-.49; .42; -.13; .13
.06; .19; .61; .33
-.49; .42; -.13; .13
.10; .19; .69; .37
->
.37; .69; .19; .10
.13; -.13; .42; -.49
.33; .61; .19; .06
.13; -.13; .42; -.49

-.18; -.47; .21; -.51; .11; .12; .53; -.51; .54; .40; -.22
-.35; -.19; .39; -.21; .34; .36; .18; -.20; .19; .28; -.39
.30; -.16; -.30; -.15; -.35; -.37; .19; -.17; .20; .01; .36
.36; -.21; -.34; -.21; -.39; -.40; .24; -.23; .24; .02; .40
.29; -.21; -.28; -.22; -.33; -.34; .25; -.23; .26; .05; .33
->
.33; .05; .26; -.23; .25; -.34; -.33; -.22; -.28; -.21; .29
.40; .02; .24; -.23; .24; -.40; -.39; -.21; -.34; -.21; .36
.36; .01; .20; -.17; .19; -.37; -.35; -.15; -.30; -.16; .30
-.39; .28; .19; -.20; .18; .36; .34; -.21; .39; -.19; -.35
-.22; .40; .54; -.51; .53; .12; .11; -.51; .21; -.47; -.18

-.27; .49; -.29; -.41
-.07; .65; -.68; .29
-.40; -.41; -.13; -.18
-.28; .11; -.40; -.03
->
-.03; -.40; .11; -.28
-.18; -.13; -.41; -.40
.29; -.68; .65; -.07
-.41; -.29; .49; -.27

-.03; .22; .02; .51; .26; .46; -.29; .51; .22; .27; .32; .36; -.13; .42
.19; -.06; .16; -.37; -.09; -.31; .49; -.36; -.07; -.12; -.16; -.20; .31; -.28
.30; .00; .14; -.33; -.22; -.36; .23; -.40; .12; .07; -.09; -.27; .33; -.06
-.34; .04; .03; .42; .60; .60; .39; .61; -.33; -.27; .11; .54; -.22; -.20
->
-.20; -.22; .54; .11; -.27; -.33; .61; .39; .60; .60; .42; .03; .04; -.34
-.06; .33; -.27; -.09; .07; .12; -.40; .23; -.36; -.22; -.33; .14; .00; .30
-.28; .31; -.20; -.16; -.12; -.07; -.36; .49; -.31; -.09; -.37; .16; -.06; .19
.42; -.13; .36; .32; .27; .22; .51; -.29; .46; .26; .51; .02; .22; -.03

.26; .21; .29; -.18
-.39; -.25; -.41; .32
.23; .03; .26; -.23
.03; .39; .03; .14
-.15; -.41; -.11; -.03
.07; .60; .06; .19
.19; .35; .21; -.05
.35; .43; .38; -.18
.01; .29; .00; .12
->
.12; .00; .29; .01
-.18; .38; .43; .35
-.05; .21; .35; .19
.19; .06; .60; .07
-.03; -.11; -.41; -.15
.14; .03; .39; .03
-.23; .26; .03; .23
.32; -.41; -.25; -.39
-.18; .29; .21; .26

.01; .06; -.38; .43; -.14; .25; .09; .06; -.19; .67
.21; -.22; .19; .39; -.32; .03; -.38; -.19; -.24; .56
-.24; .28; -.32; -.35; .34; .03; .47; .24; .23; -.48
.21; -.29; .54; .04; -.22; -.18; -.49; -.26; -.09; .01
-.22; .33; -.70; .10; .18; .28; .55; .29; .03; .21
-.19; .19; -.10; -.42; .31; -.07; .32; .16; .25; -.61
->
-.61; .25; .16; .32; -.07; .31; -.42; -.10; .19; -.19
.21; .03; .29; .55; .28; .18; .10; -.70; .33; -.22
.01; -.09; -.26; -.49; -.18; -.22; .04; .54; -.29; .21
-.48; .23; .24; .47; .03; .34; -.35; -.32; .28; -.24
.56; -.24; -.19; -.38; .03; -.32; .39; .19; -.22; .21
.67; -.19; .06; .09; .25; -.14; .43; -.38; .06; .01

.15; .00
.24; .50
-.20; -.11
.12; -.06
->
-.06; .12
-.11; -.20
.50; .24
.00; .15

-.09; .36; -.23; -.01; -.23; -.03; .27
-.31; .52; -.05; .21; -.40; .21; .41
-.30; .27; -.30; -.14; -.30; -.09; .09
->
.09; -.09; -.30; -.14; -.30; .27; -.30
.41; .21; -.40; .21; -.05; .52; -.31
.27; -.03; -.23; -.01; -.23; .36; -.09
